Here is a tiny trained network, its code and every weight. The questions are about switching its units off for an input and a class, where a switched-off unit gives its printed mean instead of its output.

import numpy as np


def w(rows, s, z=0):
    codes = np.array(rows[::2]) - 128.0
    scale = np.full(codes.shape[1], s)
    scale[-1] = z or s
    return codes * scale


def f(y):
    return y / 2 * (1 + np.tanh(0.7978845608 * (y + 0.044715 * y**3)))


def log_softmax(a):
    a = a - a.max(-1, keepdims=True)
    return a - np.log(np.exp(a).sum(-1, keepdims=True))


def net(x, mask):
    res = np.array(x, float).reshape(1, 3) / 4 @ E
    y = f(res @ A[0][:, :-1].T + A[0][:, -1])
    res = res + np.where(mask, y, B[0][:, -1]) @ B[0][:, :-1]
    return log_softmax(res[-1] @ U[:, :-1].T + U[:, -1])


A, B = {}, {}
E = w([
[45,169,72],'x0',
[110,23,77],'x1',
[183,161,8],'x2',
],0.013)
A[0] = w([
[103,156,80,75],'N0',
[79,102,201,122],'N1',
[102,112,192,204],'N2',
[81,83,142,101],'N3',
[136,125,147,106],'N4',
[203,127,159,164],'N5',
[140,124,153,108],'N6',
[166,149,81,177],'N7',
[40,185,105,124],'N8',
[97,51,79,114],'N9',
[122,119,147,118],'N10',
[98,58,82,112],'N11',
[131,127,142,109],'N12',
[124,112,171,143],'N13',
[145,120,149,139],'N14',
[34,141,85,167],'N15',
[133,100,94,97],'N16',
[99,127,185,194],'N17',
[36,187,104,118],'N18',
[142,111,95,79],'N19',
[102,27,99,124],'N20',
[166,146,148,136],'N21',
[54,103,202,246],'N22',
[199,71,153,86],'N23',
[101,116,120,118],'N24',
[98,3,84,150],'N25',
[144,121,159,118],'N26',
[116,143,127,125],'N27',
[110,148,92,81],'N28',
[149,137,118,129],'N29',
[174,114,139,149],'N30',
[142,92,147,61],'N31',
[120,139,112,89],'N32',
[121,112,133,115],'N33',
[211,120,162,127],'N34',
[158,141,142,103],'N35',
[112,144,130,106],'N36',
[131,129,134,118],'N37',
[33,75,67,81],'N38',
[114,125,125,173],'N39',
[82,123,81,118],'N40',
[79,138,195,178],'N41',
[94,44,75,108],'N42',
[159,164,110,108],'N43',
],0.023,0.011)
B[0] = w([
[95,165,79,165],'N0',
[132,168,35,209],'N1',
[128,224,128,212],'N2',
[129,85,199,170],'N3',
[116,123,129,136],'N4',
[195,109,106,196],'N5',
[109,123,128,143],'N6',
[142,70,42,198],'N7',
[28,130,138,206],'N8',
[205,117,188,207],'N9',
[118,121,123,141],'N10',
[202,124,182,200],'N11',
[120,121,128,132],'N12',
[110,155,97,172],'N13',
[118,122,114,149],'N14',
[173,254,88,214],'N15',
[163,114,162,156],'N16',
[166,180,134,201],'N17',
[23,123,147,208],'N18',
[161,138,160,148],'N19',
[95,54,214,221],'N20',
[157,134,107,162],'N21',
[59,178,246,250],'N22',
[32,118,195,189],'N23',
[132,150,142,142],'N24',
[112,54,254,253],'N25',
[102,132,122,153],'N26',
[117,124,127,137],'N27',
[102,152,96,152],'N28',
[131,110,114,143],'N29',
[133,75,124,166],'N30',
[112,88,173,146],'N31',
[114,131,120,132],'N32',
[129,122,141,134],'N33',
[183,159,86,194],'N34',
[138,127,112,145],'N35',
[112,120,137,135],'N36',
[125,124,128,128],'N37',
[232,232,161,208],'N38',
[131,146,118,147],'N39',
[115,197,142,175],'N40',
[197,163,107,212],'N41',
[218,120,189,213],'N42',
[112,56,125,163],'N43',
],0.047,0.022)
U = w([
[187,177,120,255],'0',
[25,157,111,81],'1',
[40,120,193,175],'2',
[123,155,162,38],'3',
[143,80,29,174],'4',
[40,159,2,81],'5',
[154,39,127,59],'6',
],0.0095,0.0042)

Each question gives the input, the list of numbers given to net, and the class t.
The units are the neurons (one row each of A and B). Each row of codes is followed by its name. A weight is (code - 128) times the scale printed after its matrix; where a second scale follows, it is the last column's (A, B and U).
mask holds one flag per neuron, in row order. A switched-off neuron (its flag False) gives its mean, the last column of its row in B, instead of its output. The means were averaged over made-up inputs and are rounded, as every weight is.
A unit's drop is (log p(t) with every unit on - log p(t) with that unit switched off) / (log p(t) with every unit on - log p(t) with every unit switched off).
most important unit: the unit with the biggest drop
k most important neurons: the k neurons with the biggest drops, biggest first
drop of u: that unit's drop, to one decimal
input [3,0,-8], class 1: most important unit => N22
input [-2,7,1], class 6: 2 most important neurons => N22; N42
input [5,-5,1], class 5: 2 most important neurons => N25; N22
input [7,1,3], class 0: 3 most important neurons => N38; N15; N22
input [0,4,-2], class 2: 4 most important neurons => N25; N20; N34; N5
input [-5,0,-2], class 0: 3 most important neurons => N18; N8; N25
input [7,2,1], class 0: 4 most important neurons => N38; N15; N22; N23
input [8,2,4], class 0: 2 most important neurons => N38; N15
input [-5,0,-6], class 0: 2 most important neurons => N41; N18
input [0,-4,-6], class 0: 2 most important neurons => N41; N17
input [6,-6,-6], class 1: drop of N22 => 0.2
input [3,-7,-3], class 1: drop of N25 => 0.1
input [-1,-7,7], class 4: drop of N9 => 0.0
input [-7,-2,5], class 4: most important unit => N25
input [1,6,7], class 0: drop of N38 => 5.7
